Below are the code and all the weights of a small trained network. Each question names an input and a class and asks about switching units off, where a switched-off unit gives its printed mean instead of its output.

import numpy as np


def w(rows, s, z=0):
    codes = np.array(rows[::2]) - 128.0
    scale = np.full(codes.shape[1], s)
    scale[-1] = z or s
    return codes * scale


def norm(h):
    return h / np.sqrt((h * h).mean(-1, keepdims=True) + 1e-5)


def f(y):
    return y / 2 * (1 + np.tanh(0.7978845608 * (y + 0.044715 * y**3)))


def log_softmax(a):
    a = a - a.max(-1, keepdims=True)
    return a - np.log(np.exp(a).sum(-1, keepdims=True))


def net(x, mask):
    res = np.array(x, float).reshape(1, 2) / 4 @ E
    u = 0
    for l in range(2):
        y = f(norm(res) @ A[l][:, :-1].T + A[l][:, -1])
        res = res + np.where(mask[u : u + 10], y, B[l][:, -1]) @ B[l][:, :-1]
        u += 10
    return log_softmax(norm(res)[-1] @ U[:, :-1].T + U[:, -1])


A, B = {}, {}
E = w([
[107,122,112,135,137,115,72,230,133,123,140],'x0',
[114,143,144,139,110,124,112,123,247,119,132],'x1',
],0.0016)
A[0] = w([
[139,113,115,105,146,130,126,145,129,133,124,69],'L0N1',
[144,125,116,119,128,125,123,144,122,139,119,6],'L0N2',
[127,127,130,132,131,135,113,218,84,140,142,87],'L0N3',
[112,123,122,136,132,137,134,151,149,139,155,3],'L0N4',
[114,132,123,138,132,114,133,148,142,135,151,57],'L0N5',
[126,123,118,125,132,119,94,212,89,116,117,73],'L0N6',
[115,124,118,135,133,122,134,144,3,128,139,66],'L0N7',
[137,117,104,126,151,130,133,145,131,118,112,99],'L0N8',
[117,126,121,135,131,124,100,213,189,126,138,13],'L0N9',
[122,131,147,119,120,122,110,119,116,112,121,116],'L0N10',
],0.007,0.0006)
B[0] = w([
[115,178,159,146,70,134,132,131,187,135,114,133],'L0N1',
[122,181,139,145,66,119,131,150,201,135,115,131],'L0N2',
[3,122,94,184,140,55,157,97,70,83,178,224],'L0N3',
[127,134,195,129,110,108,119,111,113,80,72,135],'L0N4',
[127,126,176,135,78,130,98,88,119,85,82,136],'L0N5',
[38,148,141,190,117,124,160,55,108,130,223,226],'L0N6',
[233,134,158,79,112,179,121,153,131,159,72,254],'L0N7',
[123,157,183,123,118,156,106,105,162,114,148,134],'L0N8',
[207,127,129,85,126,156,106,179,154,151,78,218],'L0N9',
[130,141,162,109,129,163,156,98,168,142,143,128],'L0N10',
],0.0058,0.0076)
A[1] = w([
[105,112,125,152,129,94,90,135,134,128,171,93],'L1N1',
[36,174,107,176,90,93,144,133,89,123,176,70],'L1N2',
[63,131,115,144,122,94,116,147,161,109,154,95],'L1N3',
[56,160,127,158,118,113,129,109,111,98,153,43],'L1N4',
[68,90,53,143,189,96,177,90,116,133,191,40],'L1N5',
[77,133,130,153,139,110,132,124,137,92,127,46],'L1N6',
[47,151,153,183,112,119,131,123,107,119,184,103],'L1N7',
[134,121,135,114,131,108,33,216,254,88,73,68],'L1N8',
[65,142,183,177,95,124,140,98,142,113,200,82],'L1N9',
[71,141,131,168,120,98,134,112,158,107,147,1],'L1N10',
],0.0061,0.00079)
B[1] = w([
[152,127,135,136,138,155,171,42,84,147,134,137],'L1N1',
[123,190,156,157,54,157,105,136,142,162,200,254],'L1N2',
[172,124,114,106,121,147,155,154,117,170,138,152],'L1N3',
[128,155,195,157,96,160,179,2,107,149,166,204],'L1N4',
[92,86,20,128,179,79,176,126,159,135,150,238],'L1N5',
[157,113,135,119,150,170,174,50,49,138,124,148],'L1N6',
[97,183,171,141,86,123,135,207,145,157,189,240],'L1N7',
[32,114,202,173,137,90,65,59,130,10,82,225],'L1N8',
[101,155,126,169,102,137,59,237,104,158,201,235],'L1N9',
[152,144,122,94,122,133,166,148,24,140,98,171],'L1N10',
],0.0057,0.0062)
U = w([
[93,77,2,119,192,67,184,114,163,136,164,3],'0',
[79,198,163,175,61,135,138,145,83,168,247,178],'1',
[72,116,184,145,131,89,60,98,160,31,80,205],'2',
[248,127,134,59,126,175,137,155,112,171,83,120],'3',
],0.0084,0.00049)

Each question gives the input, the list of numbers given to net, and the class t.
The units are the neurons (one row each of A and B). Each row of codes is followed by its name. A weight is (code - 128) times the scale printed after its matrix; where a second scale follows, it is the last column's (A, B and U).
mask holds one flag per neuron, layer by layer. A switched-off neuron (its flag False) gives its mean, the last column of its row in B, instead of its output. The means were averaged over made-up inputs and are rounded, as every weight is.
A unit's drop is (log p(t) with every unit on - log p(t) with that unit switched off) / (log p(t) with every unit on - log p(t) with every unit switched off).
The circuit of an input: a set's keep is (log p(t) with only the set's units on - log p(t) with every unit switched off) / (log p(t) with every unit on - log p(t) with every unit switched off). Starting from the 12 units with the biggest drops (on a tie, the unit counted first), units are removed one at a time, each time the one whose removal leaves the highest keep (on an exact tie, the one counted first), for as long as the keep stays at least 0.8.
circuit, biggest first: the units of the circuit, biggest drop first
most important unit: the unit with the biggest drop
k most important neurons: the k neurons with the biggest drops, biggest first
drop when u is switched off: that unit's drop, to one decimal
input [-6,-3], class 3: most important unit -> L0N3
input [6,4], class 2: circuit, biggest first -> (L0N9, L1N8)
input [-5,6], class 0: 4 most important neurons -> (L0N9, L0N7, L0N6, L0N3)
input [-2,7], class 2: 2 most important neurons -> (L0N6, L0N3)
input [-5,5], class 0: 2 most important neurons -> (L0N9, L0N7)
input [-8,3], class 0: 4 most important neurons -> (L0N7, L0N6, L0N9, L0N3)
input [-8,-1], class 0: 4 most important neurons -> (L0N7, L0N9, L0N6, L0N3)
input [-2,3], class 0: 3 most important neurons -> (L0N9, L0N7, L0N6)
input [-6,2], class 0: 2 most important neurons -> (L0N7, L0N6)
input [-8,-2], class 3: 2 most important neurons -> (L0N6, L0N3)
input [-6,1], class 0: 2 most important neurons -> (L0N7, L0N6)
input [-6,8], class 0: 3 most important neurons -> (L0N9, L0N7, L0N6)
input [1,2], class 2: drop when L1N8 is switched off -> 0.1
input [8,8], class 2: drop when L0N9 is switched off -> 0.9
input [0,-1], class 3: drop when L1N7 is switched off -> 0.0
input [-1,-5], class 3: most important unit -> L0N7
